Below are the code and all the weights of a small trained network. Each question names an input and a target symbol and asks about switching units off, where a switched-off unit gives its printed mean instead of its output.

import numpy as np


def w(rows, s, z=0):
    codes = np.array(rows[::2]) - 128.0
    scale = np.full(codes.shape[1], s)
    scale[-1] = z or s
    return codes * scale


def f(y):
    return y / 2 * (1 + np.tanh(0.7978845608 * (y + 0.044715 * y**3)))


def softmax(a):
    e = np.exp(a - a.max(-1, keepdims=True))
    return e / e.sum(-1, keepdims=True)


def log_softmax(a):
    a = a - a.max(-1, keepdims=True)
    return a - np.log(np.exp(a).sum(-1, keepdims=True))


def net(x, mask):
    ids = ['ΓΛΨαεζηθμξστφ'.index(c) for c in x.split()]
    T = len(ids)
    res = E[ids] + P[:T]
    u = 0
    for l in range(2):
        r = res
        for j in range(2):
            rows = slice(2 * j, 2 * j + 2)
            q, k, v = (r @ M[l][rows].T for M in (Q, K, V))
            z = softmax(np.where(np.tri(T) > 0, q @ k.T / 2**0.5, -1e9)) @ v
            o = O[l][rows]
            res = res + np.where(mask[u + j], z, o[:, -1]) @ o[:, :-1]
        u += 2
        y = f(res @ A[l][:, :-1].T + A[l][:, -1])
        res = res + np.where(mask[u : u + 4], y, B[l][:, -1]) @ B[l][:, :-1]
        u += 4
    return log_softmax(res[-1] @ U[:, :-1].T + U[:, -1])


Q, K, V, O, A, B = {}, {}, {}, {}, {}, {}
E = w([
[109,160,110,138],'Γ',
[158,159,140,91],'Λ',
[113,207,109,124],'Ψ',
[85,132,224,61],'α',
[68,78,245,79],'ε',
[93,102,167,110],'ζ',
[127,152,155,105],'η',
[98,223,198,6],'θ',
[56,143,177,114],'μ',
[44,77,125,149],'ξ',
[62,190,170,79],'σ',
[140,67,92,85],'τ',
[145,128,196,76],'φ',
],0.017)
P = w([
[158,178,167,156],'0',
[157,171,149,131],'1',
[150,182,148,111],'2',
[140,193,138,81],'3',
[125,200,124,56],'4',
[112,206,115,29],'5',
[97,209,91,2],'6',
],0.0053)
Q[0] = w([
[99,100,172,68],'L0H0',
[45,218,57,22],'L0H0',
[171,243,219,98],'L0H1',
[100,212,111,3],'L0H1',
],0.05)
K[0] = w([
[225,90,107,110],'L0H0',
[170,2,109,155],'L0H0',
[13,165,133,234],'L0H1',
[112,66,153,199],'L0H1',
],0.06)
V[0] = w([
[132,128,186,253],'L0H0',
[160,137,174,183],'L0H0',
[177,183,144,108],'L0H1',
[48,112,48,90],'L0H1',
],0.0057)
O[0] = w([
[171,252,247,201,1],'L0H0',
[156,199,164,206,63],'L0H0',
[140,157,43,91,90],'L0H1',
[91,42,187,78,185],'L0H1',
],0.0034,0.0037)
A[0] = w([
[208,126,68,184,11],'L0N0',
[255,83,146,220,36],'L0N1',
[153,170,89,136,133],'L0N2',
[144,116,96,138,159],'L0N3',
],0.029,0.011)
B[0] = w([
[193,207,48,235,112],'L0N0',
[84,144,251,176,120],'L0N1',
[93,114,174,95,167],'L0N2',
[146,133,209,155,252],'L0N3',
],0.021,0.0022)
Q[1] = w([
[138,165,143,184],'L1H0',
[71,58,151,120],'L1H0',
[155,117,116,149],'L1H1',
[254,165,12,241],'L1H1',
],0.097)
K[1] = w([
[103,168,149,105],'L1H0',
[82,82,112,226],'L1H0',
[120,132,126,118],'L1H1',
[166,254,178,69],'L1H1',
],0.084)
V[1] = w([
[162,163,207,164],'L1H0',
[150,104,77,70],'L1H0',
[108,156,100,152],'L1H1',
[177,7,88,130],'L1H1',
],0.012)
O[1] = w([
[130,151,89,74,105],'L1H0',
[152,153,116,170,124],'L1H0',
[162,107,134,170,47],'L1H1',
[80,79,2,90,254],'L1H1',
],0.0093,0.0045)
A[1] = w([
[121,45,168,175,29],'L1N0',
[250,152,132,82,189],'L1N1',
[89,112,157,52,8],'L1N2',
[37,220,149,195,2],'L1N3',
],0.02,0.0055)
B[1] = w([
[164,149,71,187,157],'L1N0',
[189,190,79,92,158],'L1N1',
[166,56,140,164,254],'L1N2',
[103,168,102,251,148],'L1N3',
],0.017,0.016)
U = w([
[124,155,178,181,151],'Γ',
[204,148,158,125,86],'Λ',
[192,111,116,231,8],'Ψ',
[162,160,170,159,130],'α',
[156,127,206,156,95],'ε',
[50,183,183,95,243],'ζ',
[114,186,119,126,183],'η',
[223,137,47,207,39],'θ',
[114,160,134,183,138],'μ',
[93,157,107,170,151],'ξ',
[121,151,2,218,103],'σ',
[115,88,58,123,165],'τ',
[140,173,55,111,133],'φ',
],0.0086,0.017)

Each question gives the input, a string of symbols that net reads in full, and the target symbol t.
The units are the heads (2 rows each of Q, K, V and O) and the neurons (one row each of A and B). Each row of codes is followed by its name. A weight is (code - 128) times the scale printed after its matrix; where a second scale follows, it is the last column's (O, A, B and U).
mask holds one flag per unit, layer by layer, with each layer's heads first. A switched-off unit (its flag False) gives its mean, the last column of its rows in O or B, instead of its output. The means were averaged over made-up inputs and are rounded, as every weight is.
A unit's drop is (log p(t) with every unit on - log p(t) with that unit switched off) / (log p(t) with every unit on - log p(t) with every unit switched off).
The circuit of an input: a set's keep is (log p(t) with only the set's units on - log p(t) with every unit switched off) / (log p(t) with every unit on - log p(t) with every unit switched off). Starting from all 12 units, units are removed one at a time, each time the one whose removal leaves the highest keep (on an exact tie, the one counted first), for as long as the keep stays at least 0.8.
units of the circuit, in order: the units of the circuit, biggest drop first
most important unit: the unit with the biggest drop
k most important neurons: the k neurons with the biggest drops, biggest first
top k neurons in layer l: the k neurons of layer l with the biggest drops, biggest first
input η ξ Γ, target ζ: units of the circuit, in order => [L1N2; L1N0]
input α Γ Γ, target Γ: most important unit => L0N2
input φ ζ Ψ Γ σ τ θ, target τ: units of the circuit, in order => [L0H0; L1H1; L1N2]
input ξ σ ε, target Ψ: units of the circuit, in order => [L1N0; L1N2]
input τ ζ τ Λ Ψ, target τ: units of the circuit, in order => [L1H1; L0N2; L1N2]
input α Γ ε φ Γ τ μ, target τ: units of the circuit, in order => [L0H0; L1H1]
input θ ε ζ σ, target σ: 2 most important neurons => [L1N3; L0N3]
input φ τ τ η Λ Λ Λ, target τ: 2 most important neurons => [L0N2; L1N2]
input ξ ξ ξ Λ, target φ: units of the circuit, in order => [L1N1; L1N2; L1H0]
input θ Γ α ξ, target σ: units of the circuit, in order => [L1H0; L1N0; L0N3]
input Γ σ θ, target θ: units of the circuit, in order => [L1N1; L1N3; L1H1; L0H0]
input α τ τ σ Ψ, target τ: units of the circuit, in order => [L1H1; L1N2; L0N2]
input φ ε τ μ, target τ: units of the circuit, in order => [L1H1; L0H0; L1N3]
input Λ η Ψ, target Ψ: units of the circuit, in order => [L0N2; L1N3; L1N2; L0H1]
input ε τ τ ζ ζ, target τ: most important neuron => [L0N3]
input μ τ Γ ζ ξ, target σ: top 2 neurons in layer 1 => [L1N0; L1N2]
input Γ ξ α, target ε: top 3 neurons in layer 1 => [L1N2; L1N1; L1N3]
input ξ α η, target φ: 3 most important neurons => [L1N1; L0N2; L1N2]
input φ Λ Λ, target Λ: 4 most important neurons => [L0N2; L1N1; L1N2; L1N3]
input α α ξ θ, target Λ: most important unit => L1N1
input η ξ τ Γ, target ζ: 2 most important neurons => [L1N2; L0N3]
input θ τ ξ ζ τ τ ε, target Ψ: top 2 neurons in layer 1 => [L1N2; L1N0]
input Λ τ η, target τ: top 2 neurons in layer 0 => [L0N3; L0N2]
input τ μ ε Γ Λ, target τ: 3 most important neurons => [L0N2; L0N3; L1N2]
